[  21  111  375  172  120   87  -36 -183   -2  193  128  -18 -114  -73
  -72  -69  209   51  -19  -80  109  -44  120  146  179  203 -160  127
  181  198  -39   49 -173  160  -19  -94   76 -277   11   -1    5 -365
  505]	26
[ -38  -24   12   25    8  -53   33  149   80 -117   23  -72  -39  -65
  -80  -37   71  101   14   23  -83 -177   42  -16  -29  -65  -31  107
   27  -78  -18  -36  128 -104   17  138  -49   32  105  117   54  -33
  112]	12
[ 103  144  362  194    7   52   33 -228   63  139   19   94 -257  -21
  140  253  186   25  -25   33  -58   43   -4   68  323  355  -62  -77
   57  227  -15  215  170   78  -58   71  217  -33 -260   21   88 -240
  277]	21
[-108  -16 -112  -49   36  129  174   26   53  -92 -100   93  167  105
  -35   13   71  -17  -11   42 -146   84   93 -151  -90  -81   48 -132
  -52 -184   54   39  176 -345   11   46  -36  120   24  162    9  111
 -205]	6
[-130  101  345  165  121   62  -18 -175   25  271  101   -5  -93  -33
   36  -28  154    5 -100 -162  145   -5   -7  174  222  247 -164   33
  164  143    1   14  -41   57  -21 -143  149  -74   77  -15  -20 -303
  440]	22
[-237  -47  166   28  113   37  -98   53  -66  201  205  -60   80  -27
  -11 -132  -24   -5  -24 -226   95 -115  -34   99  -47  -33 -100   64
  187  -20   -1 -316   20   -8   56 -205   56   59  279  -34   -8    0
  290]	16
[ 391  176  364  148  -10   86  -42 -240 -106   57  176   69 -220 -179
   73  243  224 -129   46   59  -64   53  177   13  226  254   17  -66
  148  301  -69  105   22  360  -15   89  109 -375 -334  -59   31 -208
  337]	26
[  46   78  216   55   41  155  -71  -73 -135  215  186  -67   10 -238
   55  185  -16 -260 -104  -82   40  113   39  151   30  189  -65  -67
  321  142   36 -145   43  115  -38  -58  -12 -201   67  -94  -61  -71
  447]	19
[ -71  -91   79   14   46   53   28   59  -39    5   63   77  109   84
  -35  -36  -28   66   89  -53 -142  -82   30 -121 -111 -105   39   35
  -31 -104   18 -152  170 -160   66  -46   54  149   75   77   59  116
  -60]	11
[ 157   45 -167  -61  -59  -20  167   30   18 -268  -18   64    4  -26
  -40  -29  267 -126   10   25 -107   12  152 -209  -20 -135  128 -120
 -110 -183   -2   20  256 -104   47  165  -51  -99  -47  139  -26   19
 -214]	6
[ -70  -13 -142  -88   86   64   67  192  -45 -139   53  -21  268  -30
 -147 -133   -3  -47   17    6  -68  -68  180 -100 -233 -223   39   39
   52 -209   33 -153  -30 -223   75   44 -197  -39  211  101  -72  156
  -48]	4
[-102   41  233  123   27   50   24  -88   91  127   17   -2 -159   -4
   27   51  151   74  -44  -55    8  -30  -31   99  173  188 -121    9
   93   92   -8   52  144  -45  -46  -10  130   25   -6   53   93 -221
  297]	18
[  88  115  408  156  109   76  -88 -190 -100  227  205   58  -78  -60
   73   81   98  -33   13  -91   44  -22   80   83  179  216  -63   11
  156  218  -41  -36  -68  224   31 -109  160 -155  -93  -71   -7 -163
  365]	25
[ -31  -38  -74  -17   19    5  140   50   30 -136  -16   49   79   57
 -129 -188  194    3   22  -66  -55  -54  108 -141  -80 -162   41   42
  -97 -211   30  -51  157 -198   52   21  -35  -17  135  150  -13  -52
 -101]	7
[ 161  -32   43  -28  -54  189   22  -27 -133   11   90   24   57 -152
   22  225  -23 -240   10   31 -185  146   85  -78 -115   13   73 -145
  160   15   36 -130  242   -8  -22   39  -38 -124  -59   -3   26  108
   71]	13
[ 161   53   99   16  -89   86   28 -120  -51   17   82   53 -148 -110
  162  277  142 -212  -29   -8 -111  125    8  -55  123  129   59 -261
  103   88  -22  -29  347  100  -26   66  122  -57 -202  -10   59   22
   49]	16
[  45   18 -143  -96   74  119   79  139  -74 -175   51   44  279  -34
  -83    7  -13  -91   51  104 -152   20  244 -164 -226 -194   89  -82
   52 -156    9  -63  -40 -190   71   95 -188  -67   18   86  -66  245
 -142]	1
[ -16    7 -133  -31   46   52  151  139   79 -240  -65    4  130   17
 -204 -145  149   80   45  111 -117  -74  222 -122 -142 -169    9   85
  -39 -181   10   67  -10 -263   26  156 -178  -86   84  192    6  -18
  -50]	3
[-115  -64  251   24  108   96 -163   60 -182  218  254   58  151   23
  115  127 -241   -3   96 -110 -108  -94  -31   -6 -107  -12   19  -28
  160   52   -1 -358   92   17   98 -170  122  210   57  -91   55  296
  114]	16
[ 162   64 -138  -65  -13   86  175    5   10 -262  -53  158   97   63
   39  134  152  -75   74  168 -234   88  216 -274  -44 -106  154 -249
 -107 -123  -27  135  171 -173   49  184  -30    1 -258  137   10  207
 -355]	1
[-401   45 -254 -146  138 -123   31  267   79  -87   37  -32  272   78
  165  -17  -93   -6 -118  -84   30 -136  -40  -75  -51 -174   27 -254
   -1 -288  -25 -177   99 -316  122   30  -22  450  218   97 -111  436
 -310]	7
[ -27   -1 -103   10  -17  -23  161  112  148 -201  -97  -68  -24  -65
 -170 -116  202   56  -44   46  -65  -83  101  -43  -33  -73  -39  101
  -32 -159   20  104  131 -228  -25  186 -127  -72  135  200   10 -172
   68]	9
[ 188    8  -35   14  -75  -56  127   57   47 -248  -24   66  -81  -21
  -31   56  180   13   72   91 -195  -79  101 -187    5  -70  113   -9
 -133 -104   -9   68  289  -81   33  232   -3  -13 -113  145   54    5
 -142]	9
[ -18   36  339   78  128   46 -209   44 -206  260  322    3   96 -114
  130  160 -216  -75   44 -118  -11 -118    2   98  -21  104  -11   37
  243  147   -4 -321  -20  163   90 -121   85   49   70 -150  -24  175
  340]	19
[ 228   43  320  127  -44  128  -16 -177 -102  123  126   84 -165 -103
   50  206  115 -114   50  -10 -112   72   55   10  115  198   11  -21
  118  187   11  -16  216  158  -24    8  132 -178 -174  -40   82 -156
  288]	18
[ 100   28 -114    3  -86  -61  219  -15  141 -259 -109   49 -134   11
  -63  -66  363  -18  -16   17  -92  -16   86 -166   88  -63   60  -63
 -163 -164   -5  149  320 -146   -3  195   11  -55  -48  200   30 -165
 -151]	8
[ -91   14 -189  -60   66   14  154  140   93 -229  -47  -36  142    7
 -210 -265  220   40  -16   16   -3  -81  207  -94 -125 -216  -20   62
  -22 -232   -2   22  -44 -252   39   93 -184 -109  190  185  -49  -68
  -30]	2
[  46   39 -134  -16   25   77  198   95  130 -288 -134   38   80   27
 -171  -44  186   98   47  207 -176  -19  245 -147  -87 -109   18   11
  -65 -141   -7  227    6 -290   -4  238 -165  -85  -69  220   32  -30
 -102]	1
[  53   38 -156 -106   63   59   49  210  -55 -223   58   29  256  -46
  -31   86  -70  -48   64  158 -188  -51  221 -169 -211 -182  114  -93
   36 -147  -10  -60  -11 -179   86  177 -183   16  -21   86  -47  334
 -179]	2
[  72    3 -135  -94   11  109  128   16  -79 -157   24  126  188   57
  -21   -5  113 -142   54   16 -144   83  184 -233 -137 -176  141 -180
  -52 -179   17  -78  156 -167   75   30  -51  -26  -46   93  -30  197
 -271]	3
[-306  -32    8  -40  114   68  -59  160   -3  127  112 -137  165  -95
   -5  -23 -118  -41 -105 -114   55  -65  -28  117 -105  -41 -117  -28
  248  -77    8 -240    4 -148   12  -85  -70  114  301   16  -38  114
  238]	14
[-188    3  -85   -1   75  -60  127  196  171 -204 -111   48   93  159
  -56  -47   29  271   58  126 -165 -200   69 -129  -38 -108    7   46
 -147 -195   -2  100   97 -370   61  189  -34  295   32  218   77  138
 -208]	6
[ 134   34 -124  -83    3   75   88  121  -58 -228   12  108  177    5
   25  187  -29  -67   90  177 -265   11  184 -231 -141 -121  165 -161
  -39 -120    5   -5  152 -177   67  201  -96   56 -152   96   12  334
 -284]	4
[ -39   61  258   79   79   -3 -140   75  -67  135  202  -26  -17 -101
  121  197 -129   22   16  -18  -50 -145  -21   95   56  134  -38   16
  188  129  -27 -154   53   78   44   30   73  105    0  -62   35  116
  286]	18
[ 141    8  -46   20  -46  -74  140   88   74 -273  -46   84  -50   36
  -73  -18  188   89   95  100 -197 -126  121 -199   -7 -102  106   50
 -175 -138   -7   84  240 -140   50  229  -12   22  -86  172   64    2
 -177]	7
[   0   13 -120  -97    9  107   66   89  -73  -65   29   46  203  -65
  116  255 -114 -206  -41   64 -187  115   53 -138 -117  -46  113 -273
   77 -121   39  -91  235 -193   26  100  -58  139  -38   50  -46  345
 -201]	9
[  -4   11 -108  -18   50  124  188   79   92 -222 -117   59  141   65
 -177  -67  140   93   56  168 -176    3  238 -147 -126 -122   15   17
  -50 -151   11  171  -16 -315    6  156 -149  -60  -26  204   29   -3
 -102]	1
[   5   49 -161  -31    0 -120  147  161  136 -313  -60   20    1   44
  -67  -86  213  113   35   86 -107 -172  128 -162    0 -147   61    4
 -151 -198  -38   86  153 -200   64  244  -67   62   -1  196   18   40
 -196]	5
[  -1    9  -84   -4  -38  -22  190   -6  115 -187 -104  115  -35  111
   25   18  218   35   13   30 -148   -9   46 -196   64  -57   82 -136
 -178 -164    3  111  322 -229   26  136   75  142  -95  181   56   19
 -273]	8
[  49  -32   -3  -27   -2  133   89   22  -56  -62  -15  140  141   55
   77  236  -83  -70   61   95 -276   84   59 -192 -100  -24  128 -178
  -33  -84   42  -20  274 -220   28   84   25  173 -137   85   54  274
 -232]	9
[  55  -21  -56   15  -17  -32  121  120   76 -195  -26  -58  -12  -87
 -190 -138  184   34    6   25  -75 -119  122  -59  -77 -110   -2  161
  -29 -147   18   20  119 -141    4  163 -127 -128  145  165    7 -154
   95]	9
[ -24   75  285  151   33   21  -13  -59   72  113   46    4 -172  -41
   60  147   83   98  -15   17  -37  -76  -18  108  193  235 -102   42
  102  155  -11   87  109   12  -31   66  124   28  -76   30   95 -167
  328]	19
[  56    1  188   13   11  113  -89  -39 -163  144  201   55   26  -78
  148  232  -77 -166   29  -67 -103   39   -5  -24   -6   68   48 -161
  170   86   -4 -232  210   96   40  -69  110   39  -72  -86   35  180
  109]	16
[-157   10 -138  -24  100  -19  129  213  153 -246  -82  -12  146   86
 -184 -190  108  223   45  114  -91 -184  183  -97 -115 -185  -34  119
  -72 -208  -15   86  -71 -332   54  165 -160   68  121  218   17   29
  -76]	2

[-147  -86  116 -119   64   34   66   49  132 -128   26  -56  107  -36
  110  123 -152 -152   15   92  185   41 -150  -55  113  103   77  176
  -27   17 -170  -29  -17  192  -72  -15 -118 -225 -201  -36   -8   16
   21]	14
[-141   95  284 -123  -25   45  152  -26  -13 -229   20  -95   -5 -349
  235  164 -142 -185   53 -211   24   47  -58  -73    6  -32  150   38
 -303 -139 -245    3   21  268  -81   96  -25 -172  -78   36  -72  222
   21]	20
[  -9  256    1 -188 -196   41   81  -98  -56    2   -4 -104 -123 -375
   68 -132   80   45 -192 -367  -56   16  182   14    6 -195   47 -169
 -119 -100  -14 -105   34  202    1  232  193  308  125  -28   21  287
   67]	18
[  85  127  305  -88  -28  -64  131  115  -63 -208   53 -218  -56 -349
  105  204  -85  -50  126 -306 -130   27   41 -155   64 -194  258   20
 -123 -120 -295   24  -15  180 -106  106   64  -72 -180  103   25  278
   54]	20
[   2   12 -150 -189  -95   75 -126  -67   -1   55    7   16   37 -142
   38 -185   70   31  -71 -175  178 -165  -15   11  -55  -48  -13  -54
  149   43   40 -231 -162  151  -78   76  -23   54   -3  -10 -101  144
  187]	15
[ 215  -94 -132   -5   38 -154 -178    9  -95  -12  -87   -4   39  117
 -244   41  104  111  -26  195 -126   -3    6   28  -30 -229  -70   36
   62   40  -54  113 -127  -61   21 -144 -130  -57  200  -43  130 -233
   22]	3
[ -53  -42   93  -58  -46   -6  101   41   90 -137   83  -89  -25 -189
   91   84  -74  -83  -34  -41  152   53  -59  -63  131  -86  140   96
  -42   51 -107  -33  -24  221  -36   31  -38   -9 -122  -68   18   85
   43]	16
[ -54  336  -74 -325 -102  110   43 -208  -74   67 -128  -97   64 -232
  172 -197   89    1 -187 -318  -70   40  126  118  -96   29  -33 -229
 -107 -209  -19 -166   76   11  -34  277  211  121  108  -30  -70  384
   35]	17
[ -75  425  147 -326   47  -36  295    6   70   46 -157 -326   66   -4
   10   68  -56   41 -253  -69 -327  387  231   36  207  109   28  -79
 -148 -283 -216  106  373  -55   38  270  386  156  -70  -65  280  252
 -203]	12
[-246  193   22 -275  -43  107  100 -120   82    1  -82  -54   47 -133
  170  -73  -92 -126 -150 -129   74   91    8   32    2  149  -47  -11
 -181 -139 -110 -113  119  180  -36  193   73   22   10  -36   -6  183
  -34]	16
[ 376 -197 -288  -36   53   -9 -229 -146 -184    8  -45   55  271   59
  -96 -117  322  195 -112  242   68 -105  -94  265  -59 -217  -49 -195
  317   96  255  -18 -314 -242   27 -195 -110 -230  163 -200 -181  -29
  221]	6
[ 173 -266 -113   39   26  -74 -235   64  -64  -20   32   97   47   79
 -299   21  113  134  -49  242   34 -150  -54   24   45 -262  -84   81
  191  163   42   91 -279  118   24 -255 -232  -96  154  -65   38 -344
  158]	5
[-141   66  181 -149   78  -42  239   83  186 -119  -11 -205   67    4
  107  187 -188 -127  -55  109   43  272  -51  -63  224  118  135  160
 -103  -58 -232   51  187  111  -33   81   59  -95 -250  -83  153   82
 -125]	14
[  11  120  153 -207  130  -28  108   69   16  -24  -85 -178  153   65
  -70  139  -47   41 -115  108 -193  176   55   19  169   51    4   24
    8 -143 -173  128  100    7   -6   22  117 -135 -102  -35  140   33
  -44]	10
[ 146 -180 -194   -6  119 -172  -72  -57   66  -60  -93  -41  164  267
  -16   56  -10  -35   59  377  131  165 -194   46  -24   16   39   77
   73   58  -56  -19  -38 -204  -49 -123 -166 -262  -27 -132   73 -125
  -96]	3
[  30   22  -47 -125  -53   77   37  -77  -31  -22    7  -26   84 -168
    1  -65  143   70 -269   21   54   12   36  155  110 -138  -26  -87
   37   26  119   31  -72  103   70    9   49   58  104 -176  -41   52
  131]	13
[ -83 -119   14 -128  157  -42   50   16  151  -60  -48  -49  192  210
   18  108 -137  -82  -19  332  139  167 -175    5  117  184    9  131
   36   -3 -111   -2   40   29  -53  -87  -96 -299 -161  -99   71  -99
  -74]	8
[ -12  -35   73  -40  191 -241   50   67  109 -131 -162 -143   91  301
  -51  278 -222 -145  149  355 -104  300 -132 -111   18  108   36  247
 -186  -92 -370  148  165 -107  -63  -77 -136 -309  -70    4  275 -200
 -269]	2
[-318  197   36 -370  141  119    2 -166   24   68 -249   34  224  174
   16  -22 -129 -117 -192  164 -127  145   -8  130  -55  349 -283   -1
 -248 -283 -163   38  178   70   -4   71   18 -234  167  -13   44  -60
 -144]	7
[ 153  -14   -6 -113  -44   -1  -82   26  -58  -63   47  -85   46 -195
   64  -22   55   28   78 -208   78 -142  -33  -44  -22 -154  139  -28
  168   28  -73 -149 -193   72 -115   41  -29  -75 -136   33 -104  224
  189]	17
[  -6  -38 -185  -83 -160    7   28  -63  126   13   78  -25  -64 -167
   61 -164   56   17 -162  -73  299    3  -19    5   79 -111   77  -33
  107  139  109 -205  -62  182  -17   87   16  221  -27 -150    3  111
   93]	15
[  65   40 -129  -90   37  -98 -146 -118 -122    8 -197   39   66  105
 -160    4   73   29  -88  174 -180   51   17   91 -140 -106 -184   -9
 -155  -89  -80  124  -24  -67   40  -73  -92  -87  350  -34  109 -211
  -54]	1
[ 315 -293 -187  -46   80  -41 -323   81  -78   35   45   57  186  119
 -207  -65  153  189   83  144  147 -285 -134   -1  -24 -162    3   -2
  490  175   87 -134 -410  -13 -113 -231 -205 -256  -95   -3 -115 -116
  304]	8
[-131  -65  334 -114  182  -11  123  193   92 -165    9 -121  141   43
  -64  323 -194  -91   -9  217  -79  116  -79  -80  248   76   43  252
  -64  -54 -294  218   41  210  -20 -111  -83 -312 -205   -2  122 -142
  -17]	11
[  29   67 -409 -244   56    8 -169 -347  -46  124 -265   75  257  230
   92 -250  119  -16 -127  205   86   99 -107  250 -260  179 -201 -188
  -13 -123  110 -185    5 -297  -29   44  -37 -185  248 -140  -85   62
  -73]	4
[ 241 -249 -270   98  -41 -235 -220   74   37   16   11   33  -79  157
 -288  -30   74  124   31  230  114  -47  -60  -91  -11 -286   -5  109
  205  223    8  -28 -200   36  -22 -179 -205   79  117  -59  189 -326
   42]	2
[-133  175  -97 -293  -17  108   40 -156   44   65 -110  -51  135  -54
  140 -146   13  -39 -189  -63   75   68    6  111  -18  149  -68  -97
  -31 -119   -3 -150   69   37  -31  166  106   -4   21  -85  -42  206
   10]	14
[ 331 -666 -174  227  -46  -68 -394  249  -12  -60  300  214  -18  -28
 -413  -14  190  250   36  263  408 -485 -181  -98  153 -490   33  178
  612  527  236  -51 -664  369  -31 -474 -441  -90  -35  -81  -92 -492
  490]	9
[ 171  163 -167 -176   29  -69 -125 -144 -165   83 -216  -48  113   94
 -160  -78  176  138 -168   79 -285   88  126  170  -99 -115 -164 -152
  -32 -152  -13   95   13 -198   53   19   71    8  321  -66  101  -33
  -38]	3
[ -35 -358   12   65  -15  -41  -21  176  199 -126  193   30  -22  -40
  -62   93  -90  -50    9  199  400  -92 -196 -138  217 -119  123  265
  197  297  -21  -56 -212  355  -53 -181 -259  -77 -214 -100   25 -218
  154]	13
[ 448 -455 -465   63   32  -13 -363 -156 -130    1   54  177  293  103
  -61 -213  356  188  -24  335  401 -261 -272  243 -113 -238   -5 -164
  535  303  410 -201 -525 -218  -36 -313 -293 -317   70 -247 -313  -90
  354]	7
[  -6  291  143 -187   73 -143  175   51    2   13 -172 -241   -7  105
 -221  164  -46   77 -215  122 -461  377  233   21  195  -52  -64   10
 -223 -237 -254  295  314  -31   98   98  229  141  139  -46  392  -75
 -258]	5
[   2  -72  -45  -90  -42    6    4   52   84   -6   61  -37   11  -73
  -60  -31   24   48 -140   36  151  -19  -11  -15  147  -95   27   53
  140  111   20  -55  -87  200   -6  -14  -23   69  -58  -96   51  -30
  110]	13
[ 132  230   -3 -242   28    3 -100  -36 -205  106 -166  -70   83    0
 -288  -34  181  223 -246  -29 -437   15  251  142   20 -168 -200 -158
   -6 -194  -48  185    0  -33   86   25  162   90  307   -2  132  -50
   42]	6
[ -50  -49 -169 -133 -127   45  -73  -11   92   77   55   37  -40  -99
  -79 -180   53   74 -191  -48  229 -109   20  -12   77  -92  -44    4
  164  132  103 -172 -120  269  -12   31  -18  203   33  -82   22  -34
  152]	13
[  69  331  -75 -243 -195   16   66 -117  -68   65  -46 -162  -93 -326
   82 -191  121   91 -182 -419  -94   48  216   28  -27 -167   69 -241
  -42 -139   -4 -164   61   72  -26  299  274  336   87  -18   34  394
   51]	18
[-247  -15  162 -142   -6   65   72   -3  110 -145   27  -15   13 -177
  176   88 -197 -214   31  -74  185    5 -126  -90   34   90   67  154
 -187  -31 -211  -77    1  316  -90   54 -118 -156 -125   22  -44   77
   15]	17
[-213  -24   57 -158   -9  133   37  -54   49  -37   -5   60   81 -106
   -9   -1  -13  -46 -261  109  103    1  -22   95  121   17 -124   56
 -101    3   14   69  -26  298   67  -35  -58  -38  114 -129  -15 -118
   79]	12
[-153  123  109  -97  170 -325  188  120  254  -84 -203 -248  -35  363
  -44  300 -389 -204  157  303 -159  482  -62 -251   66  229   68  321
 -322 -166 -526  116  399  -48  -93   69  -10 -132 -143   62  488 -176
 -459]	1
[ 186 -431  -90  136  100 -129 -287   89  -47 -132   33  135   90  156
 -247  141   32   19  129  380  138 -175 -221  -29  -17 -231  -40  221
  160  223  -49  109 -354   82  -25 -369 -425 -335   86  -39   -2 -439
  147]	3
[  93  123  -33 -163 -130    4  -41    2  -44   12   25 -101  -62 -253
   11 -105   71   77  -43 -313    5  -99   98  -51   -5 -185   86  -88
   92  -14  -54 -158 -100  145  -70  142   92  164  -28   37  -10  236
  145]	17
[ 133 -107 -259 -109   50  -62 -134  -95   21   57  -76   10  164  190
  -64 -107   88   74  -69  239  127   42  -97  102  -28    6  -51  -55
  190   48   79 -109  -96 -117  -34  -73  -71 -124   42 -127   12  -60
   22]	6
[  93  244 -211 -310    4   51 -130 -210 -162  176 -222  -11  163   62
 -133 -216  211  180 -277   -9 -251   35  171  229 -105  -20 -237 -266
   25 -199   86   -9   17 -144   49   95  167   61  324  -71   25   67
   22]	6
[ 205 -140 -135   33   36 -206 -184   58  -43  -25  -74   -7   -3  156
 -247   69   39   84   50  214  -68   -5  -37  -52  -43 -213  -35  105
   68   77 -110   79 -132  -28  -14 -158 -173  -71  142   -9  170 -277
    0]	2
